Below is a small trained network, with its code and all its weights. Each question gives an input and a target symbol and asks what happens when units are switched off, that is, made to give their printed mean instead of their output.

import numpy as np


def w(rows, s, z=0):
    codes = np.array(rows[::2]) - 128.0
    scale = np.full(codes.shape[1], s)
    scale[-1] = z or s
    return codes * scale


def f(y):
    return np.maximum(y, 0)


def softmax(a):
    e = np.exp(a - a.max(-1, keepdims=True))
    return e / e.sum(-1, keepdims=True)


def log_softmax(a):
    a = a - a.max(-1, keepdims=True)
    return a - np.log(np.exp(a).sum(-1, keepdims=True))


def net(x, mask):
    ids = ['αδζηθλμξπτψω'.index(c) for c in x.split()]
    T = len(ids)
    res = E[ids] + P[:T]
    r = res
    for j in range(3):
        rows = slice(2 * j, 2 * j + 2)
        q, k, v = (r @ M[0][rows].T for M in (Q, K, V))
        z = softmax(np.where(np.tri(T) > 0, q @ k.T / 2**0.5, -1e9)) @ v
        o = O[0][rows]
        res = res + np.where(mask[j], z, o[:, -1]) @ o[:, :-1]
    y = f(res @ A[0][:, :-1].T + A[0][:, -1])
    res = res + np.where(mask[3:7], y, B[0][:, -1]) @ B[0][:, :-1]
    return log_softmax(res[-1] @ U[:, :-1].T + U[:, -1])


Q, K, V, O, A, B = {}, {}, {}, {}, {}, {}
E = w([
[202,186,144,136,179,153],'α',
[109,100,200,71,121,124],'δ',
[246,129,147,67,176,183],'ζ',
[83,94,138,91,206,177],'η',
[136,165,189,145,130,180],'θ',
[182,165,96,164,131,204],'λ',
[84,127,126,62,31,209],'μ',
[105,83,169,129,153,114],'ξ',
[119,145,228,114,89,143],'π',
[163,131,209,151,199,88],'τ',
[135,104,6,145,173,184],'ψ',
[211,138,84,164,95,159],'ω',
],0.02)
P = w([
[153,77,210,172,93,184],'0',
[210,71,203,120,157,188],'1',
[218,117,167,81,101,213],'2',
[254,129,141,89,133,225],'3',
[253,90,118,49,139,192],'4',
[247,102,98,43,114,185],'5',
],0.0075)
Q[0] = w([
[230,154,180,46,108,168],'h0',
[164,58,252,139,129,211],'h0',
[186,113,209,147,97,133],'h1',
[184,148,137,127,150,217],'h1',
[101,137,79,136,117,144],'h2',
[127,164,131,147,97,54],'h2',
],0.011)
K[0] = w([
[141,72,8,99,134,152],'h0',
[135,132,75,98,150,197],'h0',
[158,136,82,67,113,116],'h1',
[153,92,112,154,111,205],'h1',
[113,188,87,191,82,95],'h2',
[139,164,138,179,73,146],'h2',
],0.014)
V[0] = w([
[229,147,219,79,94,164],'h0',
[134,169,75,237,78,59],'h0',
[143,14,44,56,68,42],'h1',
[138,111,193,163,208,1],'h1',
[121,167,170,132,119,79],'h2',
[111,182,5,78,143,83],'h2',
],0.0075)
O[0] = w([
[195,175,172,77,2,88,247],'h0',
[199,69,147,219,37,110,14],'h0',
[195,69,200,64,63,95,65],'h1',
[185,170,215,181,107,209,8],'h1',
[115,189,172,132,105,200,89],'h2',
[149,185,157,73,167,239,22],'h2',
],0.0087,0.011)
A[0] = w([
[62,51,59,99,193,184,77],'n0',
[48,254,172,218,74,230,84],'n1',
[162,96,35,181,151,121,25],'n2',
[151,135,159,200,117,125,2],'n3',
],0.008,0.0032)
B[0] = w([
[157,153,183,169,98,150,254],'n0',
[94,194,122,204,111,243,165],'n1',
[116,89,187,121,139,154,172],'n2',
[132,131,183,83,169,121,137],'n3',
],0.011,0.0098)
U = w([
[155,157,148,158,136,155,86],'α',
[117,96,246,107,116,174,85],'δ',
[175,178,230,91,120,142,56],'ζ',
[30,134,182,84,253,189,137],'η',
[80,145,127,180,127,156,146],'θ',
[131,104,56,182,149,122,255],'λ',
[19,117,96,105,146,116,136],'μ',
[103,50,217,176,128,156,216],'ξ',
[123,121,212,148,101,158,95],'π',
[145,144,239,152,145,145,82],'τ',
[122,106,163,121,155,189,95],'ψ',
[194,96,165,186,61,110,144],'ω',
],0.0072,0.0051)

Each question gives the input, a string of symbols that net reads in full, and the target symbol t.
The units are the heads (2 rows each of Q, K, V and O) and the neurons (one row each of A and B). Each row of codes is followed by its name. A weight is (code - 128) times the scale printed after its matrix; where a second scale follows, it is the last column's (O, A, B and U).
mask holds one flag per unit, heads first, then neurons. A switched-off unit (its flag False) gives its mean, the last column of its rows in O or B, instead of its output. The means were averaged over made-up inputs and are rounded, as every weight is.
A unit's drop is (log p(t) with every unit on - log p(t) with that unit switched off) / (log p(t) with every unit on - log p(t) with every unit switched off).
The circuit of an input: a set's keep is (log p(t) with only the set's units on - log p(t) with every unit switched off) / (log p(t) with every unit on - log p(t) with every unit switched off). Starting from all 7 units, units are removed one at a time, each time the one whose removal leaves the highest keep (on an exact tie, the one counted first), for as long as the keep stays at least 0.8.
units of the circuit, in order: the units of the circuit, biggest drop first
most important unit: the unit with the biggest drop
k most important neurons: the k neurons with the biggest drops, biggest first
heads that matter: for each layer, one digit per head in row order, 1 if its drop is at least 0.15 and else 0, layers parted by /
drop of u: that unit's drop, to one decimal
input η θ μ, target μ: most important unit => h1
input ψ ω ξ, target ξ: units of the circuit, in order => h0, n0
input ψ δ λ, target ξ: units of the circuit, in order => h0, n2
input τ θ μ ζ ζ τ, target ζ: heads that matter => 100
input θ θ θ δ η ξ, target η: heads that matter => 100
input δ θ θ, target θ: units of the circuit, in order => h1, n1
input η ξ ζ δ ξ, target ζ: heads that matter => 110
input ω ξ δ, target ω: heads that matter => 100
input θ τ η α μ θ, target μ: units of the circuit, in order => h1, n0
input θ ξ τ θ ω ω, target ω: heads that matter => 110
input η π α λ θ, target λ: units of the circuit, in order => h1, h0, n0
input ψ ζ λ μ ω, target ξ: 2 most important neurons => n2, n0
input θ ζ ξ ξ ξ τ, target ζ: heads that matter => 110
input ψ τ λ α η, target ξ: units of the circuit, in order => n0, h0
input λ ζ η ζ ζ α, target ζ: units of the circuit, in order => h0
input τ ζ θ θ ξ δ, target ζ: drop of h0 => 0.9
input μ ζ δ, target ζ: drop of h1 => 0.2
input α θ ζ ξ, target ζ: drop of h0 => 1.1
input δ η η θ η θ, target η: drop of h0 => 0.7
